pip: [132 122 119 132 122 101 117 132 102]
tul: [ 86 128 137 102 184 105 128  78 112]
bitu: [190 115  96 133 141 121 102 192 116]
bogep: [ 97 126 130  83 130  83 125  91  83]
fet: [175 118  99 119 112 129 105 173 124]
Lomi: [ 91 127 128  86 106 131 125  83 132]
Mit: [156 117 102  97 117 148 108 160 141]
Dap: [131 127 130 147 208  97 131 132 131]
lusad: [ 66 135 148 101 114 124 142  64 126]
places Mit: [117]  1 4
places pip: [132]  0 3 7
places bogep: [130]  2 4

nub: [188  93 120 131 140 137 108  98]
suv: [103 120 137 116 175 160 111  78]
tegaz: [ 94 158 149 128 124 113 120 145]
redu: [ 93  93  93  93  93 138  93  97]
Guri: [ 99 166 136 130 112 105 107 160]
places Guri: [99]  0
places redu: [93]  0 1 2 3 4 6
places nub: [188]  0

riv: [118 151  87 120 123 210 111 143 116 149 146 131 138 129 135 124 118]
Lomor: [133 124 126 185 211 164 147 118 211 115 120 115 127 133 211 115 129]
nanu: [116  82 163 144 131 124 123 138 100  91 118 130 133 137 124 134 125]
zefi: [124  66 168  94 143 167 115 129 126 129 114 129 130 147  66 132 126]
gug: [129 124  86  70 131 122 132 134 135  95 134 139 129 103 158 121 120]
dez: [127 121 103 124 114 148 122 115 127 122 135 107 139 132 157 131 135]
vem: [139 101  79  79 130 117 154 139 141 118 120 118  79  79 101 139 129]
places zefi: [129]  7 9 11
places nanu: [133]  12
places vem: [139]  0 7 15
places Lomor: [211]  4 8 14
places nanu: [125]  16

gog: [110 111  99 115 115 126 106 149 113 116 123 108 102 100 116 107 121 126]
sukil: [105 116 141  97 132 106 111  78 133 114  89 120 116 163  97 140 101  93]
lesab: [106 107  91 112 111 127 102 157 108 112 123 105  97  93 113 103 121 126]
Tevi: [136 125 111 156 121 141 128 171 122 139 159 120 126  81 155 103 183 161]
Vuga: [183 181 104 111 115  81  81 127  94 182  85 182  96 154 104  99  83  99]
Rapo: [195 194  97 105 112  68 106 194  85  92  72 195  86 161  96  91  70  91]
kun: [126 126 126 126 127 124 124 124 127 125 125 125 125 126 126 124 125 126]
places Vuga: [182]  9 11
places Rapo: [194]  1 7
places Rapo: [91]  15 17

dovek: [105 116 108 134  96 129 131 148 127 133 121 136 131 100 115 143 121 110
 140 141 142 129 146 117 129 125 131 127 129 109 139 136 119 137 116 124]
pegug: [127 128 115 144 117  98 125 102 127 134 136 106 140 154 126 130 140 134
 125 135 140 125  91 136 121 126 119 125 130 138 131 146 137 144 153 143]
dipu: [146 122 129 138 120 119 144 118 119 141 134 129 152 149 145 118 148 130
 133 143 122 153 132 134 126 124 144 122 118 138 121 125 111 126 146 133]
tota: [115 142  97 133 126 129 156 141 113 149 107 131 118 125 121 124 125 157
 150 141 151 116 139 131 151 138 106 132 122 114 117 115 124 129 148 144]
Koro: [126 127 124 126 126 130 126 130 127 128 131 123 131 129 130 126 132 140
 129 130 136 136 120 122 124 136 131 126 123 131 126 130 123 124 122 126]
Reva: [138 149 117 121 109 115 110 135 121 128 124 136 120 133 111 149 120 130
 139 128 119 122 123 160 143 138 137 125 101 118 112 134 117 121 156 122]
pebu: [139 139 130 121 130 125 138 133 119 126 108 128 119 132 143 126 115 118
 131 104 131 108 122 117 145 124 129 146 121 143 128 134 128 137 141 132]
garu: [128 130 111 117 118 131 130 117 130 127 117 125 135 117 127 134 135 125
 115 115 130 138 139 127 139 125 115 127 130 128 103 127 131 104 140 115]
vemed: [115 142  97 133 126 129 156 141 113 149 107 131 118 125 121 124 125 157
 150 141 151 116 139 111 151 138 106 132 122 114 117 149 124 129 148 143]
geb: [138 149 117 121 109 115 110 135 121 122 122 136 120 133 115 149 120 130
 139 128 119 122 114 160 143 138 122 125 101 118 112 134 117 121 115 122]
por: [148 142 123 114 129 150 172  68 127 116 117 116 121 135 109 112 130 131
 127 133 118  96 125 126 129 127  96 142 126 148 164 157 154 132 145  97]
places garu: [117]  3 7 10 13
places garu: [130]  1 6 8 20 28
places dipu: [126]  24 33
places geb: [115]  5 14 34
places Koro: [126]  0 3 4 6 15 27 30 35
places vemed: [126]  4
places pegug: [106]  11

Luvu: [103 204 103 103]
Vepi: [167 108  88 121]
nen: [104 119 136  81]
Kof: [100 138 118 123]
mibaz: [ 88  86 103  86]
pepem: [162  94 145 164]
Siti: [106 204 132  68]
Gat: [ 84 176 166 118]
Lomuf: [118 113 118 118]
places mibaz: [103]  2
places Lomuf: [113]  1
places Luvu: [103]  0 2 3
places Lomuf: [118]  0 2 3
places Kof: [100]  0

Fel: [153 142 138 135 119 158 153 129 167  86 163 125 153 149  99  77 154 100
 159 185 159 153 123 153 130  88 153]
Tek: [ 88  93 131 126 122 118 128 118 166  93 160 153 115 151 118  93 148 103
 115  93 142 143 110 131 131 135 115]
buvu: [ 84 166 118 117 129 168 123 114 173  84 148 137  85 168 105  75 123 101
 146 192 119 131 100 139 116 149 121]
noka: [134 132 122 134 125 125 143 126 128 110 137 131 131 119 123 125 125 124
 138 119 130 124 110 137 118 134 136]
bov: [144 118 140 129 131 121 110 118 117 157 110 156 119 104 156 166 109 144
 113  74 122 134 121 136 111 160 115]
pep: [124 134 126 112 132 148 111 123 136 140 122 158 114 117 138 132 125 142
 107 107 121 132 132 117 123 155 154]
kefup: [126 141 125 118 126 129 116 131 132 144 128 143 105 126 121 121 121 131
 138 120 121 126 130 126 124 153 131]
nov: [145 105 135 127 123  91 135 135 103 135 119 117 149 114 133 150 117 146
 129 109 115 120 149 130 136 114 135]
bupen: [113 154 118 127 127 141 127 118 133 129 140 117 109 126 142 123 119 114
 148 148 124 128 114 136 131 148 116]
val: [132 113 127 133 126  99 141 145 136 120 141 125 138 143  83 134 134 125
 147 121 134 118 137 122 117  98 174]
places Fel: [154]  16
places kefup: [126]  0 4 13 21 23
places Tek: [118]  5 7 14
places Fel: [153]  0 6 12 21 23 26
places Tek: [115]  12 18 26

bomam: [125 125  88  76  88 134 144  93 123 101 122]
doz: [168 129 138 133  95 124 142 104 140  97 129]
Vefof: [145 108 121 108 131 138 103  61 104 101 113]
ture: [163 132  96 114  96 113  86  77 134 107  96]
bug: [126  87 129 136 129 137 129 126 133 102 124]
Fof: [ 76 158 117 127 140 141 140 127  72 173 119]
places Fof: [127]  3 7
places Vefof: [113]  10
places ture: [77]  7
places bomam: [125]  0 1
places bug: [129]  2 4 6

Dirif: [135 115 135 135 152 115]
Peme: [ 89 132  89  89 133 132]
poka: [ 97  97 131 131  97 131]
places Dirif: [152]  4
places Dirif: [135]  0 2 3
places Peme: [89]  0 2 3
places Peme: [133]  4
places poka: [131]  2 3 5
places poka: [97]  0 1 4
places Peme: [132]  1 5

bili: [123 129  82  81 125 111 197 121 108  47  67 117  99 124 124  75 106 141
 131 124 124]
tup: [133 166 142 149 155 163  70 127 166 147 148 107 165 130 166 116 132 111
 116 166 164]
mereg: [ 91 100 147  81 144 142 130 123 124 130 182 147 123 123  69 152 163 131
 189 130 123]
places bili: [124]  13 14 19 20
places mereg: [100]  1
places mereg: [123]  7 12 13 20
places tup: [166]  1 8 14 19

Fum: [166 126 190 100 136 153 117 145 115 117 146 101 152 132 119 141 119 130
 153 154 163 137 137 106 176 123 149  93 133 159 143 115 153 115 127 151
 136  91 113 132 104  86 102 123 102  62 109 108 143 138 182 168]
Ziza: [179 127 149 117 155 171  90 158 134 130 158  98 126 123  90 148 105 122
 149 173 151 112 130  87 154 114 134 135 154 112 128  87 159  88 128 149
 128  93 115 138 122 113 134 134  91  51 113 118 154 132 151 145]
gek: [149 114 156 124 140 161 103 137 112 136 144  96 137 145 102 159  99 119
 161 157 157 121 116 103 178 114 142 121 133 147 149 108 170  89 134 138
 128  82 129 127 137  78 116 128 103  47 126  96 144 133 158 166]
derol: [150 115 142 125 136 169  99 157 100 134 151 131 146 130 129 126 119 163
 171 165 177 115 153 102 148 124 112 118 151 137 118  96 137 116 129 163
 149  76  94 126 141  92 131 138  83  70 140 110 153 126 183 132]
nof: [166 126 190 100 136 153 117 145 115 117 146 101 152 132 119 141 119 130
 153 154 163 137 137 106 176 123 149  93 133 159 143 115 153 115 127 151
 136  91 113 132 104  86 102 132  79  79 118 117 140 122 191 142]
zoz: [181 126 156 100 127 172 128 160 117 141 132  97 137 122  99 129 110 146
 135 161 149 145 175  84 186 128 106  90 140 133 147  95 147 119 129 171
 114 109 125 137 118  82 119 131 117  93 108 118 152 139 194 134]
Vuvi: [150 115 142 125 136 169  99 157 100 134 151 131 146 130 129 126 119 163
 171 165 177 115 153 102 148 124 112 118 151 137 118  96 137 116 129 163
 149  76  94 126 141  92 131 138  83  56 102 131 125 124 175 154]
places zoz: [171]  35
places nof: [115]  8 31 33

zire: [53 53 46 66 98 68 46 98 46]
mek: [ 94 193  94 162 161 162 162 162 162]
megi: [163 115 195 195  97 195  81  54 116]
places mek: [162]  3 5 6 7 8
places megi: [54]  7
places zire: [46]  2 6 8
places zire: [53]  0 1
places zire: [98]  4 7
places megi: [81]  6

